Each row has a class, written after it.
[-24   9  75 -24   3  46   5 -19 -11  33  16 -45 -74 -15 -23 -31   3   9
 -59 -17 -45 -40  -2   9 -23 -11  58  70 -74  73 -32   5  29   8  47]  j853
[-50  -5  -5 -29  19  12  -8  31 -38  13   8  27  -2  38 -28 -30  -8 -21
  57 -16  31 -25 -44  17 -53 -15  31 -25 -10  35  42   6  25  -5 -17]  j906
[-28   0  -9  30  63  -3  18  26  -8  91  44  48  -4  20 -22 -93  35   3
   6 -21   1  19  30  34 -62  25  43   4  -9 -35 -14  65  49  -6  -2]  j340
[ 25 -39  13 -25  10  22 -33   3  15  38  71 -89 -42 -26  24  49  -6  27
  20  33   5  41  -2 -45  17 -16 -80  17  47 -10 -50  24 -10   6  29]  j131
[-60  -5  -3 -40  40  14 -17  27 -47  24   4  18  -6  32 -27 -44 -13 -15
  45  -7  33 -18 -42  12 -57  -4  39 -19 -25  37  34  -8  23  -2 -26]  j215
[ 23  15  40  11  74  19 -25  16  -2 -56  77   7  -5   2  -1 -89   3 -36
  28  -6 -22  23   5   6  16 -30   4  -8  36  17 -18  30  69  35  27]  j588
[-35   3  11   8  78   3   0  27 -17  59  26  28 -32  38 -19 -97  12 -16
   1 -15 -21   1  11   3 -55  15  57 -21 -23   2 -12  56  39   6   0]  j374
[ 40  12  33  14  43  16 -31  19   0 -65  54   1  11  -5   6 -65   9 -35
  26  -4 -29  17   7   8  18 -34 -17  -2  52   6 -27  16  48  24  26]  j131
[-30  10  -5 -19  10 -10  -6  27 -43  22  24  44   4  22 -30 -47   0 -15
  68 -40  51 -18 -47  36 -49 -12  45 -25  -1  15  62 -20  11 -37  -6]  j131
[  4 -55  25   0 -36  27 -33  12 -15  28  77 -39 -48 -39 -11  34  10  31
  -1   9  12  10  -7 -28 -24 -19 -67   9 104  -4 -35  12 -13 -27  35]  j906
[  0 -56  23 -10 -30  21 -25  -3 -33  37  89 -45 -43 -38  -8  37   9  29
   0   0  11  13  -5 -45  -6 -30 -67  16 103 -14 -41  13  -2 -21  43]  j852
[ 52  13  32  31  16  11 -21   8 -20 -56  89   3   2 -12  -6 -57  22 -25
  25 -18 -26  17   5  -2  18 -59 -24 -13  85  -7 -38  34  49  18  35]  j340
[-27  -3  16  12  58   8  20  14 -19  87  51  48 -26  32 -26 -94  27   2
  -9 -28  -9   8  14   9 -71  28  70   3 -29 -13 -14  64  45  -6  -1]  j374
[-62  -2   6 -44  40   6 -23  18 -45  15   0  13 -10  34 -29 -49 -11 -23
  42  -7  39 -23 -48  16 -44  -6  46 -30 -33  43  38 -10  18  -6 -24]  j215
[ 30 -14  27  31  21  22   1  26  -6 -26  98  14  16   0   7 -42  18 -13
   6 -17 -38  17  19  -8 -26 -36 -17  12  78  -2 -36  59  88  24  51]  j853
[-58   5  17 -23  26  14 -20  22 -46  23  15  20 -13  36 -23 -53   0 -20
  32 -13  35 -38 -44  12 -48 -17  46 -24 -24  35  36 -11  14   0 -22]  j991
[ -4   0  84 -23  -5  46 -27 -21   0   7 -16 -83 -94 -37 -27 -16   6  11
 -69  15 -21 -61  -2  -2  -8 -20  50  45 -53  80 -34   0 -14   8  45]  j340
[ 34 -40  18 -12  -4  23 -24  -8  22  41  65 -58 -42 -38  16  27  -6  25
  14  37  12  54  -1 -33  13  -5 -58   5  58  -3 -32  12 -10  -4  18]  j906
[-46  23 -13 -33  31  -8  18  10 -55  15   2  34 -12  42 -35 -50 -11 -30
  85 -15  43  12 -59  16 -19   4  45 -23 -17  37  58 -26   3 -13 -27]  j588
[ -4   0  72 -16 -14  58 -25 -14 -13  15 -12 -58 -88 -32 -33  -9   7  13
 -66  -7 -20 -54   7  -3 -20 -16  52  52 -49  75 -30   1 -12   3  43]  j374
[-43   1  -2 -10   5 -11   1  30 -35  29  46  55   2  15 -36 -49  -4  -7
  64 -37  66  -9 -60  36 -50  -7  43 -41   2  16  72  -8  21 -47   3]  j906
[ 14 -49  24 -18  13  17 -28   1   6  53  82 -64 -40 -30  19  19  -6  26
   2  34   6  36  -4 -49  12 -11 -63   1  63  -8 -35  23   0   1  29]  j852
[ 32 -19  27  22  21  15 -11  21  -2 -29  97   0  15  -6  14 -47  20 -15
   5 -15 -41  17  24  -4 -16 -41 -12  15  83  -3 -40  58 100  22  50]  j853
[-50 -11   6 -44  26  -3 -13   9 -44  26   3  14  -4  26 -28 -35   0 -21
  41 -11  38 -31 -45   7 -31  -7  36 -12 -12  30  35 -14  13  -8 -18]  j852
[-61   1   3 -24  26  11 -15  30 -42  28   7  18  -7  37 -25 -42  -3 -19
  43  -6  41 -31 -55  10 -62 -12  42 -22 -22  36  38  -5  12  -7 -18]  j991
[-28  23  73 -25  -6  50   7 -37 -37  23   4 -42 -71 -13 -38  -3   8   6
 -45 -30 -15 -50   7 -16 -22 -58  71  61 -85  55 -27  33  14  19  31]  j218
[  3 -56  18  -3 -38  34 -28   2 -21  37  78 -28 -48 -45 -13  40   7  34
   5   0  15  18   2 -33 -25 -24 -59  16  99  -6 -34   5 -11 -28  30]  j906
[ -8  14  62 -25 -23  38   8 -39 -38  27  -5 -41 -70 -34 -27  -8   9  18
 -60 -27 -29 -59  10 -19 -22 -42  81  53 -57  55 -14  17   6   5  28]  j340
[-41  46 -16 -22  20  -6  25  14 -59  33  20  33 -13  41 -28 -47 -10 -17
  88 -16  41  22 -49  11 -21  -2  45 -33 -22  26  61 -11  -1 -14 -33]  j340
[-34  15 -24 -17   6 -10  22  24 -54  30  -8  60   7  33 -28 -40  -8 -23
  90 -20  52  22 -55  23 -35  17  43 -25   5  20  69 -31  -1 -29 -26]  j714
[  1  19  58 -24 -27  34  18 -55 -37  23  -2 -43 -67 -33 -29  -2   8  15
 -50 -21 -24 -45   4 -21  -5 -42  81  49 -57  54 -17  13   1   0  21]  j340
[ 31  22  29   8  50  24 -24  24 -12 -48  68   5   5   2   3 -66   2 -33
  31  -9 -37  26   8  -2  20 -30  -7  -6  50  23 -22  30  59  35  29]  j374
[ 29 -40  16 -19   7  37 -21   3   2  64  77 -67 -49 -26  15  29 -14  32
  19  28   9  45 -13 -48   2  -9 -64   8  49  -1 -33  16 -16  -6  28]  j131
[ -5 -64  23  -9 -22  29 -31   2 -27  37  83 -43 -53 -30 -18  36  10  32
 -13   3  13   6  -8 -40 -36 -17 -58  18  87   0 -38  14  -5 -27  35]  j588
[  2 -58  24 -12 -41  33 -36   1 -32  40  69 -47 -48 -37 -16  47  14  33
   0  10  23  13  -1 -53 -23 -33 -65  28  95  -2 -45  10 -15 -23  39]  j218
[-28  10  -7 -28   6 -17   0  12 -46  26  15  39   9  15 -29 -47  -1 -14
  65 -35  53 -10 -50  33 -35  -5  49 -17 -10  15  62 -36   7 -40 -12]  j131
[ 34  11  47  12  34  17 -19   7 -10 -43  53  12   1 -11  -5 -70  11 -30
  21  -1 -15  23  13  -6  12 -37   8   5  51  20 -16  21  52  21  34]  j218
[-11 -52  23   6 -40  22 -32  17 -26  40  92 -48 -45 -36   2  36  13  42
 -12   6  14  -5  -6 -44 -36 -32 -57  10 102 -16 -39  20  -7 -22  43]  j991
[   8  -33  -12   -5  -16   32  -34   27  -10   35   56  -56  -45   -4
   -2   31  -11   15   40   34   17   49  -27  -18    0   -2 -107  -17
   86    3  -51   14  -34   -5   32]  j215
[ -2 -61  25 -13 -32  30 -39  10 -32  23  74 -42 -45 -27 -11  51   7  25
   5  -2  10   6 -14 -38 -25 -23 -68  17  93   1 -42   6  -1 -26  37]  j714
[  5 -52  21  -6 -33  16 -26  15 -22  34  86 -42 -46 -28   1  47   4  36
  10   6  16  15 -16 -41 -17 -12 -67   5  95  -7 -30  10 -10 -31  39]  j714
[  1   4  73 -16  -5  62 -20 -16 -10  18 -12 -60 -91 -30 -33 -19   5  10
 -60  -3 -23 -45   3  -4 -10 -12  54  54 -50  78 -32   0 -12   5  41]  j374
[ 28 -18  38  43  18  26  -6  35  -9 -17 107  22  12  -3   1 -52  24  -5
   2 -11 -19  22  27 -13 -27 -41 -27   4  82 -16 -36  73  76  18  57]  j218
[ -31   12   24   23   59    1   27    5  -14   70   31   43  -26   31
  -22 -108   32  -10   -3  -15  -10   11   11   20  -77   21   79   12
  -37  -16  -26   57   42    2   -1]  j991
[ 21  11  56  17  54  24 -28  22  -4 -65  74  10   0   6  -1 -59   7 -36
  19 -11 -25  10  -1   7  16 -28  -9 -11  43  19 -21  36  63  31  33]  j714
[ -2 -62  20 -11 -31  24 -26   1 -28  41  83 -45 -46 -31 -12  48  12  31
   0   7  15  11  -8 -44 -14 -17 -77  18 101  -8 -47  17 -12 -24  44]  j852
[-22  10  71 -29  17  42  -2   2 -20  18  11 -53 -67 -12 -12 -36   0   7
 -44 -16 -52 -47  10   6 -31 -21  46  68 -72  65 -30  13  34  11  49]  j131
[ 44 -25  21  40  30  15  -8  23  -3 -45  95  14  21 -13   3 -48  25 -12
   6 -14 -25  17  30  -7 -18 -41 -22   7  91 -20 -40  62  85  21  46]  j588
[-24  -9  69 -23  20  43   7  -9 -21  20  19 -36 -65 -14 -28 -42   5   5
 -50 -13 -40 -42   4   9 -26 -11  49  65 -60  75 -29   8  40   7  50]  j588
[-48  -7  -3 -41  11  13 -10   9 -53  34  -6  24   2  29 -34 -27  -4 -19
  50 -14  43 -15 -39   2 -44 -20  39  -3 -20  36  36 -16  16 -10 -20]  j218
[  3   6  78 -15  -7  69 -21 -22 -15  17   3 -69 -98 -34 -39 -13   3  16
 -57  -5 -14 -50   0  -9 -12 -23  57  55 -45  77 -38   7 -11   7  46]  j374
[ -8   6  78 -20 -12  52  -8 -24 -22  20  -3 -63 -94 -35 -36 -26   4  12
 -63  -6 -27 -52   3  -4 -12 -18  72  54 -40  82 -30   1  -5   2  50]  j374
[  1 -40  29 -19  15  34 -26   5  15  69  98 -69 -55 -10   8  19 -11  24
   3  30  11  44 -27 -35  -5  -1 -59   0  32  15 -36  30   4  -2  38]  j853
[ 39   1  27  16  51  18 -27  11   1 -63  59   7   7 -10   1 -63   8 -29
  19  -1 -19  21  11  -2  13 -28  -7  -1  56  11 -20  21  58  25  21]  j588
[-20 -14 -16  30  62  -9  25  12  -1  82  28  55  -3  13 -25 -85  38   0
   5 -26   7  21  35  33 -62  28  53  16  -4 -42 -16  60  47  -8  -3]  j588
[  8 -39   4   0  -1  37 -16  19  -7  58  86 -43 -52  -7  -7   9 -11  22
  22  22  11  47 -32 -22  -4   0 -86  -5  66   3 -39  13 -21 -10  36]  j588
[-16  -1  -6  33  62  -5   8  26   3  80  29  55  -2  13 -19 -99  34  -1
  -6 -30   3  18  40  33 -67  27  69   1 -19 -37  -6  61  49  -6  -3]  j374
[ 28   7  41  13  39  26 -26  20   1 -67  60  11  -1   0   0 -63   2 -37
  28  -2 -29  17   3   9  15 -30 -12 -16  61  25 -15  27  58  25  27]  j906
[ 21 -43  24 -24  21  27 -20  -8   6  50  84 -71 -53 -25  10  21 -11  24
  10  34   2  52 -11 -44   8  -3 -59  15  45  11 -38  16   0   0  27]  j588
[  4 -65  11 -13 -42  19 -31   5 -22  42  77 -47 -42 -36  -6  56  13  39
  -2  13  17  12  -8 -46 -23 -16 -69  13  92  -3 -35   9 -12 -34  35]  j340
[ 15 -28  11   2  -4  40 -35  42  -5  53  99 -43 -51   0   0   8  -7  18
  27  17   6  46 -28 -19  -8  -3 -93 -15  66  13 -39  24 -17  -9  46]  j374
[ -48   -3   11    8   78   -7    4   24  -20   50   27   21  -26   32
  -17 -104   10  -10    0   -7  -16   -2   11   10  -63    8   56  -22
  -13  -12  -21   58   48    7   -3]  j215
[  7 -25  27 -10  -3  23 -12   1   4  65  84 -77 -59 -17  22  21  -9  32
   6  41   9  41 -19 -48   0  -8 -52  -2  43   1 -36  31 -18   6  34]  j991
[-23  16  75 -24  11  35  16 -11 -24  42  18 -46 -74 -12 -19 -47   0  16
 -49 -12 -43 -39   4   8 -27  -4  56  61 -74  61 -24   5  15   1  44]  j131
[-38  -5  23  10  61  -7  25  11 -13  77  39  54 -24  28 -23 -95  29  -3
  -5 -29 -11   7  11  22 -73  36  75  13 -31 -25 -18  61  52 -12   3]  j714
[-12   9  55 -23  11  53   1 -46 -30  12  -1 -36 -67 -24 -37  -5   5   4
 -46 -31 -19 -49  10 -15 -19 -47  73  58 -69  53 -26  19  16  15  14]  j588
[ 51  -5  19  29  20  19 -28  18 -13 -59  66   0  13 -15  -3 -46  11 -17
  21  -9 -15  21   6  -3   0 -46 -33 -13  87 -13 -41  36  51  20  36]  j215
[ -8   0  82 -13 -10  45 -10 -29 -13  20  -8 -71 -99 -40 -36 -29   7  22
 -68  12 -10 -49   5   7 -14  -5  59  47 -31  69 -39   0 -17  -4  47]  j215
[ 16 -75 -12  -7 -37  32 -39  -3 -24  38  57 -40 -36 -42 -16  62  12  34
   6   8  29  14 -10 -47 -13 -19 -83  20 114 -15 -45  -3 -27 -30  22]  j588
[ -31  -15   14   14   73   -6   24   15   -8   84   45   54  -22   30
  -27 -102   35    2  -12  -22   -3    6   13   17  -86   39   65   14
  -34  -23  -17   68   50   -8    4]  j588
[  11  -29   -2    4   -9   30  -29   34   -8   39   75  -49  -47   -8
    4   14  -14   21   34   30   12   49  -25  -20   -1   -7 -101  -26
   86    0  -42   18  -29   -3   38]  j215
[ 36   1  27  31  31  19 -29  13 -17 -49  76   3   0 -10 -16 -55  14 -22
  25 -13  -2  23  -2   6   6 -42 -30 -20  81 -10 -40  36  43  14  35]  j215
[-56 -10  20 -49  18   0 -17  16 -45  38  -6  13 -12  29 -27 -41  -4 -20
  33  -5  35 -27 -41   4 -56 -13  53  -9 -31  51  49 -14  16 -15 -13]  j218
[ 18 -52  14  -8 -48  16 -26  -9 -28  39  83 -54 -46 -49  -9  54  17  43
  -3   9  14  14  -4 -49  -8 -24 -64  19 109 -13 -44   9 -21 -31  35]  j340
[-62 -10   3 -26  22  14  -3  21 -36  38  16  36  -3  20 -33 -44  -5 -10
  35 -21  37 -23 -41  22 -54  -5  48 -16 -19  24  46  -1  25 -15 -19]  j906
